Below is a small trained network, with its code and all its weights. Each question gives an input and a target symbol and asks what happens when units are switched off, that is, made to give their printed mean instead of their output.

import numpy as np


def w(rows, s, z=0):
    codes = np.array(rows[::2]) - 128.0
    scale = np.full(codes.shape[1], s)
    scale[-1] = z or s
    return codes * scale


def norm(h):
    return h / np.sqrt((h * h).mean(-1, keepdims=True) + 1e-5)


def f(y):
    return y / 2 * (1 + np.tanh(0.7978845608 * (y + 0.044715 * y**3)))


def softmax(a):
    e = np.exp(a - a.max(-1, keepdims=True))
    return e / e.sum(-1, keepdims=True)


def log_softmax(a):
    a = a - a.max(-1, keepdims=True)
    return a - np.log(np.exp(a).sum(-1, keepdims=True))


def net(x, mask):
    ids = ['ΛΩδεημξφ'.index(c) for c in x.split()]
    T = len(ids)
    res = E[ids] + P[:T]
    u = 0
    for l in range(3):
        q, k, v = (norm(res) @ M[l].T for M in (Q, K, V))
        z = softmax(np.where(np.tri(T) > 0, q @ k.T / 2**0.5, -1e9)) @ v
        res = res + np.where(mask[u], z, O[l][:, -1]) @ O[l][:, :-1]
        u += 1
        y = f(norm(res) @ A[l][:, :-1].T + A[l][:, -1])
        res = res + np.where(mask[u : u + 12], y, B[l][:, -1]) @ B[l][:, :-1]
        u += 12
    return log_softmax(norm(res)[-1] @ U[:, :-1].T + U[:, -1])


Q, K, V, O, A, B = {}, {}, {}, {}, {}, {}
E = w([
[109,91,100,85,252,173,89,164],'Λ',
[222,182,190,103,203,113,83,46],'Ω',
[145,75,142,72,43,172,146,79],'δ',
[21,117,105,100,89,143,51,123],'ε',
[150,144,102,116,89,140,78,200],'η',
[29,126,150,174,151,136,99,183],'μ',
[162,169,175,195,96,176,58,165],'ξ',
[107,171,132,109,154,1,120,184],'φ',
],0.019)
P = w([
[117,147,216,97,150,155,141,155],'0',
[86,141,150,122,127,145,128,126],'1',
[91,124,122,127,123,135,106,127],'2',
[117,107,127,134,104,121,99,142],'3',
[114,118,77,138,118,128,129,136],'4',
[150,64,125,140,83,90,95,148],'5',
[143,127,28,143,119,127,146,139],'6',
[167,5,128,161,89,52,103,146],'7',
[173,152,9,129,118,135,110,152],'8',
],0.019)
Q[0] = w([
[115,97,218,147,142,97,133,98],'L0H0',
[179,77,75,118,117,101,9,169],'L0H0',
],0.012)
K[0] = w([
[87,238,34,83,128,202,159,113],'L0H0',
[147,70,8,254,140,81,154,50],'L0H0',
],0.0076)
V[0] = w([
[7,1,182,214,100,115,237,34],'L0H0',
[216,118,51,5,115,142,126,145],'L0H0',
],0.0048)
O[0] = w([
[121,89,157,189,144,99,251,144,1],'L0H0',
[109,182,158,86,89,194,152,236,157],'L0H0',
],0.012,0.002)
A[0] = w([
[181,90,144,89,137,125,107,73,1],'L0N0',
[174,154,168,98,102,154,122,66,100],'L0N1',
[164,92,127,114,71,163,182,119,77],'L0N2',
[64,173,168,250,160,116,75,161,138],'L0N3',
[113,173,188,110,157,134,155,141,78],'L0N4',
[111,112,164,98,136,131,96,125,102],'L0N5',
[221,147,150,106,142,132,203,132,30],'L0N6',
[101,103,116,102,138,88,193,135,122],'L0N7',
[114,174,96,125,117,98,99,127,146],'L0N8',
[119,179,161,134,150,152,192,86,32],'L0N9',
[128,137,92,72,106,127,136,180,123],'L0N10',
[153,89,59,187,110,126,89,127,98],'L0N11',
],0.011,0.0048)
B[0] = w([
[144,121,99,107,104,149,107,59,143],'L0N0',
[161,100,59,93,172,185,148,92,178],'L0N1',
[108,145,90,28,164,73,184,147,188],'L0N2',
[187,163,161,1,110,158,212,176,255],'L0N3',
[119,186,173,121,135,112,160,86,128],'L0N4',
[80,65,143,143,139,137,78,132,176],'L0N5',
[153,150,143,86,154,102,124,61,125],'L0N6',
[149,128,139,153,175,98,192,150,139],'L0N7',
[77,180,116,132,159,100,130,175,197],'L0N8',
[155,135,81,26,126,169,189,114,116],'L0N9',
[138,150,87,172,158,120,180,137,215],'L0N10',
[100,162,103,203,71,124,197,121,215],'L0N11',
],0.0079,0.0053)
Q[1] = w([
[106,238,2,118,178,164,203,107],'L1H0',
[121,154,143,190,173,125,157,112],'L1H0',
],0.0093)
K[1] = w([
[185,6,195,125,76,65,59,172],'L1H0',
[85,119,197,59,110,146,124,107],'L1H0',
],0.011)
V[1] = w([
[79,41,56,187,78,239,142,117],'L1H0',
[253,88,199,119,14,130,112,175],'L1H0',
],0.0061)
O[1] = w([
[111,171,161,37,55,114,181,118,6],'L1H0',
[94,7,217,97,90,92,55,130,176],'L1H0',
],0.011,0.0015)
A[1] = w([
[116,162,190,61,140,179,127,142,151],'L1N0',
[183,179,108,131,175,125,153,213,77],'L1N1',
[128,169,120,64,111,136,89,121,100],'L1N2',
[125,41,164,185,120,125,124,151,39],'L1N3',
[96,76,139,139,193,117,130,60,23],'L1N4',
[2,126,130,184,113,180,158,177,201],'L1N5',
[144,133,197,186,155,104,176,49,92],'L1N6',
[151,120,222,154,189,96,128,115,2],'L1N7',
[67,181,51,169,105,134,170,117,146],'L1N8',
[151,91,127,99,105,251,130,45,54],'L1N9',
[190,174,158,106,183,92,138,88,6],'L1N10',
[163,88,100,158,178,184,102,180,177],'L1N11',
],0.0096,0.0039)
B[1] = w([
[179,109,135,99,189,216,150,170,218],'L1N0',
[136,107,114,186,93,158,197,167,222],'L1N1',
[135,185,82,137,146,183,111,206,182],'L1N2',
[213,95,142,143,29,70,138,138,133],'L1N3',
[164,71,229,146,116,126,132,74,133],'L1N4',
[161,65,199,105,98,96,115,212,252],'L1N5',
[156,246,76,53,117,120,125,188,120],'L1N6',
[33,148,135,139,138,144,151,187,127],'L1N7',
[191,65,212,185,97,156,101,119,193],'L1N8',
[109,178,2,135,140,173,177,50,187],'L1N9',
[169,136,130,101,79,188,44,139,131],'L1N10',
[201,22,102,131,185,147,174,158,254],'L1N11',
],0.0073,0.0053)
Q[2] = w([
[193,91,65,117,73,180,183,255],'L2H0',
[108,167,57,124,89,186,69,94],'L2H0',
],0.0052)
K[2] = w([
[144,38,23,150,12,40,147,164],'L2H0',
[255,99,54,132,218,124,96,100],'L2H0',
],0.0042)
V[2] = w([
[195,128,192,114,208,221,117,80],'L2H0',
[8,52,255,126,134,170,113,250],'L2H0',
],0.0063)
O[2] = w([
[151,132,157,223,5,57,102,160,184],'L2H0',
[83,147,108,159,109,181,150,60,255],'L2H0',
],0.015,0.0054)
A[2] = w([
[123,188,66,129,130,141,92,1,3],'L2N0',
[79,112,119,115,108,176,212,90,97],'L2N1',
[226,234,169,79,131,113,32,84,126],'L2N2',
[177,81,192,238,123,58,215,31,74],'L2N3',
[145,170,76,156,42,60,175,140,18],'L2N4',
[116,144,221,172,69,64,153,186,19],'L2N5',
[66,185,102,129,85,48,123,154,116],'L2N6',
[124,92,194,104,223,139,63,73,102],'L2N7',
[136,121,158,207,95,138,201,111,31],'L2N8',
[227,175,133,121,167,178,172,80,129],'L2N9',
[201,148,98,124,181,19,121,90,75],'L2N10',
[68,114,113,237,98,188,144,138,182],'L2N11',
],0.0099,0.0041)
B[2] = w([
[84,139,248,171,145,184,136,137,146],'L2N0',
[173,147,78,133,85,85,89,137,188],'L2N1',
[43,107,86,74,94,132,159,183,167],'L2N2',
[23,236,114,139,190,135,141,198,147],'L2N3',
[93,167,131,199,99,152,157,111,153],'L2N4',
[54,114,157,137,90,102,144,186,152],'L2N5',
[92,152,151,154,103,174,122,97,142],'L2N6',
[65,147,151,168,97,180,111,120,135],'L2N7',
[153,176,75,93,160,62,107,132,151],'L2N8',
[108,113,160,180,137,211,180,130,166],'L2N9',
[98,113,79,68,188,101,141,121,141],'L2N10',
[134,93,121,109,119,104,159,94,253],'L2N11',
],0.012,0.0077)
U = w([
[108,129,146,191,98,206,126,159,255],'Λ',
[127,110,1,142,88,111,79,217,35],'Ω',
[135,98,140,41,141,94,168,176,176],'δ',
[144,136,80,82,116,136,154,44,152],'ε',
[81,163,90,55,155,205,50,154,32],'η',
[76,165,105,155,165,77,122,146,135],'μ',
[86,76,153,144,75,110,63,101,85],'ξ',
[141,60,108,159,207,155,109,113,105],'φ',
],0.0077,0.0041)

Each question gives the input, a string of symbols that net reads in full, and the target symbol t.
The units are the heads (2 rows each of Q, K, V and O) and the neurons (one row each of A and B). Each row of codes is followed by its name. A weight is (code - 128) times the scale printed after its matrix; where a second scale follows, it is the last column's (O, A, B and U).
mask holds one flag per unit, layer by layer, with each layer's heads first. A switched-off unit (its flag False) gives its mean, the last column of its rows in O or B, instead of its output. The means were averaged over made-up inputs and are rounded, as every weight is.
A unit's drop is (log p(t) with every unit on - log p(t) with that unit switched off) / (log p(t) with every unit on - log p(t) with every unit switched off).
The circuit of an input: a set's keep is (log p(t) with only the set's units on - log p(t) with every unit switched off) / (log p(t) with every unit on - log p(t) with every unit switched off). Starting from the 12 units with the biggest drops (on a tie, the unit counted first), units are removed one at a time, each time the one whose removal leaves the highest keep (on an exact tie, the one counted first), for as long as the keep stays at least 0.8.
circuit, biggest first: the units of the circuit, biggest drop first
unit that matters most: the unit with the biggest drop
top k neurons: the k neurons with the biggest drops, biggest first
k most important neurons of layer l: the k neurons of layer l with the biggest drops, biggest first
drop when u is switched off: that unit's drop, to one decimal
input μ Λ Λ μ Λ ξ δ, target ξ: unit that matters most => L1H0
input φ μ μ ξ, target μ: circuit, biggest first => L0H0; L2N3
input Λ Ω Λ η ξ μ ξ, target μ: circuit, biggest first => L0H0; L2N3; L2N8
input φ ξ δ Ω Ω, target Ω: top 2 neurons => L2N2; L0N3
input ε Λ δ δ ε ξ Λ φ, target Λ: top 2 neurons => L2N4; L2N6
input Λ ξ μ Λ Ω, target Λ: top 4 neurons => L2N0; L2N9; L0N1; L1N9
input η ξ φ μ μ Λ ε δ φ, target δ: 2 most important neurons of layer 0 => L0N11; L0N3
input ε Λ δ Ω δ μ ξ μ μ, target μ: circuit, biggest first => L0H0; L2N3
input Ω η ξ ξ δ, target ξ: 2 most important neurons of layer 0 => L0N3; L0N2
input η δ Ω η η μ ξ Λ, target ξ: top 3 neurons => L0N3; L0N11; L2N7
input ξ ξ ξ δ Ω Ω, target Ω: top 2 neurons => L2N2; L0N1
input ξ Ω φ φ δ δ ξ, target δ: circuit, biggest first => L1H0; L0N3
input δ δ Λ ε Ω, target Λ: top 2 neurons => L2N9; L2N0
input δ Ω ξ μ ε Λ δ Λ ε, target Λ: unit that matters most => L1N11
input δ δ Ω δ, target Ω: 2 most important neurons of layer 0 => L0N3; L0N11
input Λ μ δ δ φ δ η δ δ, target δ: circuit, biggest first => L0H0; L1H0; L0N2
input φ δ φ μ φ μ φ μ η, target μ: top 3 neurons => L2N3; L0N11; L0N3
input δ Λ δ μ ε φ, target μ: 2 most important neurons of layer 1 => L1N8; L1N2
input ε φ φ Λ δ μ δ, target μ: top 3 neurons => L2N3; L0N3; L0N11
input ξ Λ Ω Λ δ δ ξ δ Ω, target δ: top neuron => L2N2
input δ δ ξ δ δ φ Λ, target φ: 2 most important neurons of layer 0 => L0N2; L0N3
input μ μ δ η ε μ η δ, target ε: 2 most important neurons of layer 1 => L1N5; L1N9
input ξ δ Λ Λ ε δ Λ Λ φ, target Λ: 2 most important neurons of layer 1 => L1N8; L1N11
input φ ξ η Ω Λ Λ Ω, target η: drop when L0H0 is switched off => 0.2
input ξ φ Λ Ω ξ μ η δ η, target δ: drop when L1H0 is switched off => 0.4
input η Λ δ δ δ ξ ε δ, target ε: drop when L0N2 is switched off => 0.3
input Λ δ μ δ δ μ δ ε, target δ: top neuron => L1N5
input Λ ξ ε, target ξ: drop when L1N8 is switched off => 0.1
